Below are the code and all the weights of a small trained network. Each question names an input and a target symbol and asks about switching units off, where a switched-off unit gives its printed mean instead of its output.

import numpy as np


def w(rows, s, z=0):
    codes = np.array(rows[::2]) - 128.0
    scale = np.full(codes.shape[1], s)
    scale[-1] = z or s
    return codes * scale


def norm(h):
    return h / np.sqrt((h * h).mean(-1, keepdims=True) + 1e-5)


def softmax(a):
    e = np.exp(a - a.max(-1, keepdims=True))
    return e / e.sum(-1, keepdims=True)


def log_softmax(a):
    a = a - a.max(-1, keepdims=True)
    return a - np.log(np.exp(a).sum(-1, keepdims=True))


def net(x, mask):
    ids = ['ΓΔΘΞΠΣΨαβζηλτω'.index(c) for c in x.split()]
    T = len(ids)
    res = E[ids] + P[:T]
    u = 0
    for l in range(3):
        r = norm(res)
        for j in range(2):
            rows = slice(2 * j, 2 * j + 2)
            q, k, v = (r @ M[l][rows].T for M in (Q, K, V))
            z = softmax(np.where(np.tri(T) > 0, q @ k.T / 2**0.5, -1e9)) @ v
            o = O[l][rows]
            res = res + np.where(mask[u + j], z, o[:, -1]) @ o[:, :-1]
        u += 2
    return log_softmax(norm(res)[-1] @ U[:, :-1].T + U[:, -1])


Q, K, V, O = {}, {}, {}, {}
E = w([
[124,133,129,92],'Γ',
[123,126,132,120],'Δ',
[121,125,137,138],'Θ',
[101,194,166,165],'Ξ',
[39,142,115,37],'Π',
[126,116,57,52],'Σ',
[109,98,170,153],'Ψ',
[137,108,105,130],'α',
[163,134,130,127],'β',
[73,69,169,154],'ζ',
[120,107,106,109],'η',
[86,85,165,147],'λ',
[248,170,161,129],'τ',
[153,1,92,89],'ω',
],0.034)
P = w([
[240,180,217,4],'0',
[66,235,202,102],'1',
[76,232,205,96],'2',
[85,227,209,127],'3',
[101,227,200,116],'4',
[99,218,202,134],'5',
[93,214,205,144],'6',
[101,215,198,114],'7',
[108,214,199,120],'8',
[110,209,196,106],'9',
[111,212,193,76],'10',
],0.0036)
Q[0] = w([
[165,66,133,69],'0.h1',
[228,80,169,132],'0.h1',
[94,138,69,118],'0.h2',
[184,114,6,224],'0.h2',
],0.013)
K[0] = w([
[127,95,2,65],'0.h1',
[252,159,45,183],'0.h1',
[99,115,87,155],'0.h2',
[96,169,71,179],'0.h2',
],0.012)
V[0] = w([
[2,91,196,179],'0.h1',
[122,94,120,103],'0.h1',
[174,152,144,215],'0.h2',
[164,120,127,131],'0.h2',
],0.0092)
O[0] = w([
[131,170,135,1,227],'0.h1',
[121,181,161,194,181],'0.h1',
[148,126,8,125,4],'0.h2',
[203,175,230,40,128],'0.h2',
],0.0051,0.0034)
Q[1] = w([
[39,96,39,172],'1.h1',
[203,86,161,223],'1.h1',
[9,110,89,116],'1.h2',
[163,135,206,15],'1.h2',
],0.015)
K[1] = w([
[94,138,19,143],'1.h1',
[146,89,140,211],'1.h1',
[3,102,90,76],'1.h2',
[195,104,236,53],'1.h2',
],0.018)
V[1] = w([
[2,201,102,39],'1.h1',
[164,177,158,140],'1.h1',
[107,69,126,176],'1.h2',
[163,61,185,26],'1.h2',
],0.0084)
O[1] = w([
[169,150,132,162,214],'1.h1',
[95,139,160,115,125],'1.h1',
[134,104,162,248,114],'1.h2',
[187,109,69,150,253],'1.h2',
],0.012,0.0064)
Q[2] = w([
[206,154,172,58],'2.h1',
[137,189,83,113],'2.h1',
[160,129,248,62],'2.h2',
[171,30,143,111],'2.h2',
],0.013)
K[2] = w([
[216,101,115,79],'2.h1',
[119,46,208,86],'2.h1',
[157,136,202,87],'2.h2',
[183,19,247,226],'2.h2',
],0.015)
V[2] = w([
[147,165,49,10],'2.h1',
[73,207,23,199],'2.h1',
[125,113,2,187],'2.h2',
[188,14,252,112],'2.h2',
],0.0076)
O[2] = w([
[107,86,102,179,145],'2.h1',
[222,124,117,72,30],'2.h1',
[110,254,78,143,61],'2.h2',
[76,79,140,207,254],'2.h2',
],0.0083,0.0071)
U = w([
[129,27,105,116,137],'Γ',
[34,112,188,148,210],'Δ',
[99,132,11,113,131],'Θ',
[150,130,139,111,103],'Ξ',
[156,129,152,105,92],'Π',
[151,122,143,110,84],'Σ',
[157,161,70,242,13],'Ψ',
[146,134,140,105,110],'α',
[4,161,110,52,125],'β',
[137,152,156,117,147],'ζ',
[215,123,227,188,1],'η',
[89,234,208,152,104],'λ',
[128,142,129,106,132],'τ',
[138,137,171,94,109],'ω',
],0.017,0.0051)

Each question gives the input, a string of symbols that net reads in full, and the target symbol t.
The units are the heads (2 rows each of Q, K, V and O). Each row of codes is followed by its name. A weight is (code - 128) times the scale printed after its matrix; where a second scale follows, it is the last column's (O and U).
mask holds one flag per head, layer by layer. A switched-off head (its flag False) gives its mean, the last column of its rows in O, instead of its output. The means were averaged over made-up inputs and are rounded, as every weight is.
A unit's drop is (log p(t) with every unit on - log p(t) with that unit switched off) / (log p(t) with every unit on - log p(t) with every unit switched off).
The circuit of an input: a set's keep is (log p(t) with only the set's units on - log p(t) with every unit switched off) / (log p(t) with every unit on - log p(t) with every unit switched off). Starting from all 6 units, units are removed one at a time, each time the one whose removal leaves the highest keep (on an exact tie, the one counted first), for as long as the keep stays at least 0.8.
circuit, biggest first: the units of the circuit, biggest drop first
most important unit: the unit with the biggest drop
which heads matter: for each layer, one digit per head in row order, 1 if its drop is at least 0.15 and else 0, layers parted by /
input Γ Π β Γ α Γ, target Γ: circuit, biggest first : [2.h1 1.h2 0.h2]
input Θ Σ Γ λ α ω Θ Γ λ, target Γ: most important unit : 2.h1
input Ψ Δ α α Γ, target Ψ: which heads matter : 10 / 01 / 00
input β Ψ β β Δ, target β: circuit, biggest first : [1.h2 0.h1 2.h1 1.h1]
input η Ξ Δ, target η: circuit, biggest first : [0.h2 0.h1 1.h2 1.h1]
input λ η η Π ω Ψ β Γ, target λ: circuit, biggest first : [1.h1 0.h1 2.h1]
input Γ ω Θ Γ η Π ζ Σ λ ω α, target Δ: circuit, biggest first : [0.h1 1.h2]
input Σ τ λ ω α Σ η, target Ψ: circuit, biggest first : [2.h2 1.h1]
input Δ β α α Σ τ β, target Γ: circuit, biggest first : [1.h1 0.h1]
input η α τ β Ξ Σ Π Θ η Θ, target η: which heads matter : 11 / 11 / 01
input Ψ Ξ ω Θ Ξ Δ η η β λ Γ, target Ψ: circuit, biggest first : [1.h2 0.h1 1.h1]
input β Π Ψ ζ τ Γ, target β: which heads matter : 11 / 11 / 10
input Ψ η Ψ Ξ α λ Σ Π η η Θ, target Ψ: circuit, biggest first : [1.h2 0.h2 0.h1 1.h1]
input η Ψ η τ ζ Δ, target η: circuit, biggest first : [0.h1 0.h2 1.h1 1.h2]
input β ω λ ω η Ξ Γ, target β: which heads matter : 11 / 11 / 11
input β Π τ α α ω Θ, target β: most important unit : 1.h2
input Θ Π λ Ψ Ξ Θ η η, target Ψ: which heads matter : 00 / 10 / 00
input Γ Θ Γ, target Γ: circuit, biggest first : [0.h2 2.h1 1.h2]
input λ ω ω ω Δ τ Δ, target λ: which heads matter : 10 / 11 / 10
input Γ Δ Θ, target Γ: which heads matter : 11 / 01 / 11
input Γ ζ Ξ ω ζ λ Δ, target Γ: which heads matter : 01 / 01 / 10
input β λ Σ τ Σ λ, target Γ: circuit, biggest first : [2.h1 0.h1 1.h1]
input λ λ ω Π Π λ ζ ζ Γ, target λ: which heads matter : 10 / 11 / 10
input Θ Γ η Δ η ζ λ η Ψ η Δ, target Θ: circuit, biggest first : [1.h2 0.h2]
input Ξ Θ Ψ Δ Ψ, target Γ: which heads matter : 10 / 00 / 10
